Here is a tiny trained network, its code and every weight. The questions are about switching its units off for an input and a target symbol, where a switched-off unit gives its printed mean instead of its output.

import numpy as np


def w(rows, s, z=0):
    codes = np.array(rows[::2]) - 128.0
    scale = np.full(codes.shape[1], s)
    scale[-1] = z or s
    return codes * scale


def f(y):
    return np.maximum(y, 0)


def softmax(a):
    e = np.exp(a - a.max(-1, keepdims=True))
    return e / e.sum(-1, keepdims=True)


def log_softmax(a):
    a = a - a.max(-1, keepdims=True)
    return a - np.log(np.exp(a).sum(-1, keepdims=True))


def net(x, mask):
    ids = ['ΓΔΘΣαβεζηλμξπτφω'.index(c) for c in x.split()]
    T = len(ids)
    res = E[ids] + P[:T]
    u = 0
    for l in range(2):
        q, k, v = (res @ M[l].T for M in (Q, K, V))
        z = softmax(np.where(np.tri(T) > 0, q @ k.T / 2**0.5, -1e9)) @ v
        res = res + np.where(mask[u], z, O[l][:, -1]) @ O[l][:, :-1]
        u += 1
        y = f(res @ A[l][:, :-1].T + A[l][:, -1])
        res = res + np.where(mask[u : u + 8], y, B[l][:, -1]) @ B[l][:, :-1]
        u += 8
    return log_softmax(res[-1] @ U[:, :-1].T + U[:, -1])


Q, K, V, O, A, B = {}, {}, {}, {}, {}, {}
E = w([
[169,138,86,103,207,142,167,215,68],'Γ',
[149,152,50,76,182,42,119,136,196],'Δ',
[101,96,112,172,109,43,96,120,216],'Θ',
[122,195,203,116,88,73,149,194,127],'Σ',
[67,189,252,47,166,83,117,23,224],'α',
[91,177,162,150,148,208,189,178,91],'β',
[118,165,158,66,180,20,85,119,93],'ε',
[176,111,24,204,166,148,144,109,143],'ζ',
[207,76,150,125,147,176,58,175,101],'η',
[103,101,100,63,115,132,221,126,87],'λ',
[151,137,122,167,131,44,206,201,168],'μ',
[105,173,66,99,104,167,68,174,128],'ξ',
[59,209,143,234,184,122,91,175,216],'π',
[115,175,139,219,142,133,164,59,171],'τ',
[112,247,54,114,127,130,210,112,123],'φ',
[92,97,171,128,35,133,111,144,106],'ω',
],0.02)
P = w([
[52,147,68,157,156,184,104,3,60],'0',
[9,121,95,146,157,181,114,60,89],'1',
[63,94,102,123,115,152,130,88,118],'2',
[95,95,108,102,94,144,133,125,138],'3',
[121,81,111,80,73,138,152,137,139],'4',
[142,85,106,65,52,133,156,167,131],'5',
[168,76,104,69,52,132,155,181,119],'6',
],0.006)
Q[0] = w([
[28,97,68,156,74,45,150,239,150],'L0H1',
[243,2,35,175,97,142,116,151,89],'L0H1',
],0.0094)
K[0] = w([
[44,194,196,43,113,154,139,122,207],'L0H1',
[189,50,137,76,152,191,95,2,159],'L0H1',
],0.0076)
V[0] = w([
[141,159,32,238,53,61,37,217,2],'L0H1',
[112,6,97,145,138,154,117,18,53],'L0H1',
],0.0035)
O[0] = w([
[53,104,85,109,140,157,146,200,155,155],'L0H1',
[115,112,163,72,126,146,156,129,249,5],'L0H1',
],0.012,0.0025)
A[0] = w([
[150,53,117,43,136,189,144,179,116,38],'L0N1',
[165,93,254,159,109,63,124,141,127,2],'L0N2',
[136,95,160,66,94,199,118,60,19,106],'L0N3',
[148,99,181,114,85,138,164,205,119,61],'L0N4',
[200,145,144,195,82,92,57,126,141,154],'L0N5',
[91,71,135,203,140,182,156,98,81,141],'L0N6',
[115,156,91,205,142,127,172,205,133,78],'L0N7',
[74,135,71,210,103,165,109,81,175,71],'L0N8',
],0.0084,0.0047)
B[0] = w([
[73,71,207,213,206,90,123,67,125,167],'L0N1',
[98,67,114,143,219,146,182,121,102,158],'L0N2',
[127,140,156,48,126,142,121,254,238,168],'L0N3',
[141,175,87,95,96,171,42,34,117,171],'L0N4',
[32,34,156,126,69,179,153,97,119,196],'L0N5',
[219,137,179,111,86,156,153,125,217,175],'L0N6',
[86,71,106,195,107,126,76,121,147,254],'L0N7',
[240,77,145,74,86,110,109,82,58,200],'L0N8',
],0.0081,0.0058)
Q[1] = w([
[200,120,97,145,96,84,102,162,77],'L1H1',
[206,189,99,190,99,248,143,141,84],'L1H1',
],0.013)
K[1] = w([
[181,159,121,70,222,62,104,139,2],'L1H1',
[253,74,50,236,41,146,154,247,98],'L1H1',
],0.0073)
V[1] = w([
[201,50,140,99,97,119,164,209,2],'L1H1',
[130,153,130,163,112,165,187,89,162],'L1H1',
],0.0042)
O[1] = w([
[42,107,187,39,148,190,149,51,211,19],'L1H1',
[93,71,2,131,104,177,122,162,124,8],'L1H1',
],0.0071,0.0015)
A[1] = w([
[129,82,186,108,72,149,23,132,215,76],'L1N1',
[224,134,179,87,155,63,96,201,82,3],'L1N2',
[165,126,73,186,141,117,190,151,135,49],'L1N3',
[148,67,195,234,37,199,203,135,125,83],'L1N4',
[104,132,55,53,232,214,28,56,237,86],'L1N5',
[240,110,64,103,182,169,168,190,176,107],'L1N6',
[180,161,75,80,196,236,162,220,53,143],'L1N7',
[93,141,124,30,162,185,1,93,91,80],'L1N8',
],0.0067,0.0053)
B[1] = w([
[218,193,123,182,87,78,187,146,71,199],'L1N1',
[141,106,49,220,102,191,157,128,168,165],'L1N2',
[63,149,163,134,98,156,172,158,178,173],'L1N3',
[146,203,112,90,247,160,101,155,142,254],'L1N4',
[148,91,116,51,143,88,114,214,52,177],'L1N5',
[80,101,150,192,96,206,143,139,27,173],'L1N6',
[33,74,94,66,197,125,66,27,173,181],'L1N7',
[101,152,194,133,90,133,159,118,254,187],'L1N8',
],0.008,0.0055)
U = w([
[104,48,169,48,121,155,249,102,165,173],'Γ',
[155,28,124,137,63,90,110,35,165,248],'Δ',
[84,25,153,142,208,130,82,65,131,67],'Θ',
[51,136,177,133,79,149,117,140,8,150],'Σ',
[98,191,208,74,190,40,118,67,212,162],'α',
[104,81,92,66,82,165,12,137,222,156],'β',
[185,162,46,52,174,65,101,194,93,136],'ε',
[219,152,111,122,151,162,157,57,196,183],'ζ',
[152,135,134,185,126,154,2,140,135,13],'η',
[161,46,97,121,95,209,155,135,98,103],'λ',
[142,150,172,137,200,126,223,120,85,2],'μ',
[162,172,138,86,34,162,172,167,156,115],'ξ',
[88,122,117,197,128,124,175,174,215,187],'π',
[130,153,129,114,171,219,122,136,184,149],'τ',
[81,148,55,127,102,159,190,34,120,99],'φ',
[188,77,200,93,163,135,89,215,136,87],'ω',
],0.0078,0.004)

Each question gives the input, a string of symbols that net reads in full, and the target symbol t.
The units are the heads (2 rows each of Q, K, V and O) and the neurons (one row each of A and B). Each row of codes is followed by its name. A weight is (code - 128) times the scale printed after its matrix; where a second scale follows, it is the last column's (O, A, B and U).
mask holds one flag per unit, layer by layer, with each layer's heads first. A switched-off unit (its flag False) gives its mean, the last column of its rows in O or B, instead of its output. The means were averaged over made-up inputs and are rounded, as every weight is.
A unit's drop is (log p(t) with every unit on - log p(t) with that unit switched off) / (log p(t) with every unit on - log p(t) with every unit switched off).
The circuit of an input: a set's keep is (log p(t) with only the set's units on - log p(t) with every unit switched off) / (log p(t) with every unit on - log p(t) with every unit switched off). Starting from the 12 units with the biggest drops (on a tie, the unit counted first), units are removed one at a time, each time the one whose removal leaves the highest keep (on an exact tie, the one counted first), for as long as the keep stays at least 0.8.
units of the circuit, in order: the units of the circuit, biggest drop first
most important unit: the unit with the biggest drop
k most important neurons: the k neurons with the biggest drops, biggest first
k most important neurons of layer l: the k neurons of layer l with the biggest drops, biggest first
drop of u: that unit's drop, to one decimal
input β Θ τ Σ Θ π, target η: 2 most important neurons => L0N7, L1N4
input α β Θ β φ ζ, target ζ: 2 most important neurons => L1N4, L0N5
input Σ α μ Δ μ Γ, target Γ: most important neuron of layer 0 => L0N5
input ζ μ η, target ω: 3 most important neurons => L1N5, L0N1, L1N1
input ε μ Γ α τ ζ, target ζ: units of the circuit, in order => L0H1, L1N4
input ε Δ β μ Δ τ Γ, target Θ: 2 most important neurons => L1N7, L0N1
input Δ Δ μ α μ Θ, target Θ: units of the circuit, in order => L0H1, L0N2, L0N5, L1N4
input π ε μ ζ ω, target ξ: 3 most important neurons => L1N1, L0N3, L0N4
input Σ μ α μ μ, target μ: 2 most important neurons of layer 0 => L0N2, L0N5
input τ λ τ α π λ ω, target ω: 2 most important neurons => L0N3, L0N5
input π ω Θ Δ ξ α ω, target ω: 4 most important neurons => L0N3, L1N4, L0N2, L0N5
input Θ ζ α Θ, target Θ: units of the circuit, in order => L0H1, L0N5, L0N2, L1N4
input Δ μ τ, target ζ: units of the circuit, in order => L0N6, L1N4, L0N8
input Σ τ μ Σ β, target τ: most important unit => L0N6
input μ Θ α φ ξ, target ξ: units of the circuit, in order => L0H1, L0N3, L1N1, L0N5
input μ λ Δ, target ε: 2 most important neurons => L1N5, L0N1
input Θ Γ α Θ μ ε λ, target λ: 2 most important neurons => L0N3, L1N6
input μ φ η, target ω: 4 most important neurons => L1N5, L0N1, L0N3, L1N1
input Θ Δ μ μ μ β π, target η: 2 most important neurons => L0N7, L0N8
input ε ε α μ Δ, target Δ: 2 most important neurons => L0N5, L1N4
input ε α ξ, target ξ: 3 most important neurons of layer 1 => L1N1, L1N8, L1N7
input Σ Σ ξ α μ λ, target λ: most important unit => L0N3
input μ η Σ τ β, target τ: drop of L1N7 => 0.1
input Θ ξ φ α Δ, target Δ: drop of L1N6 => 0.0
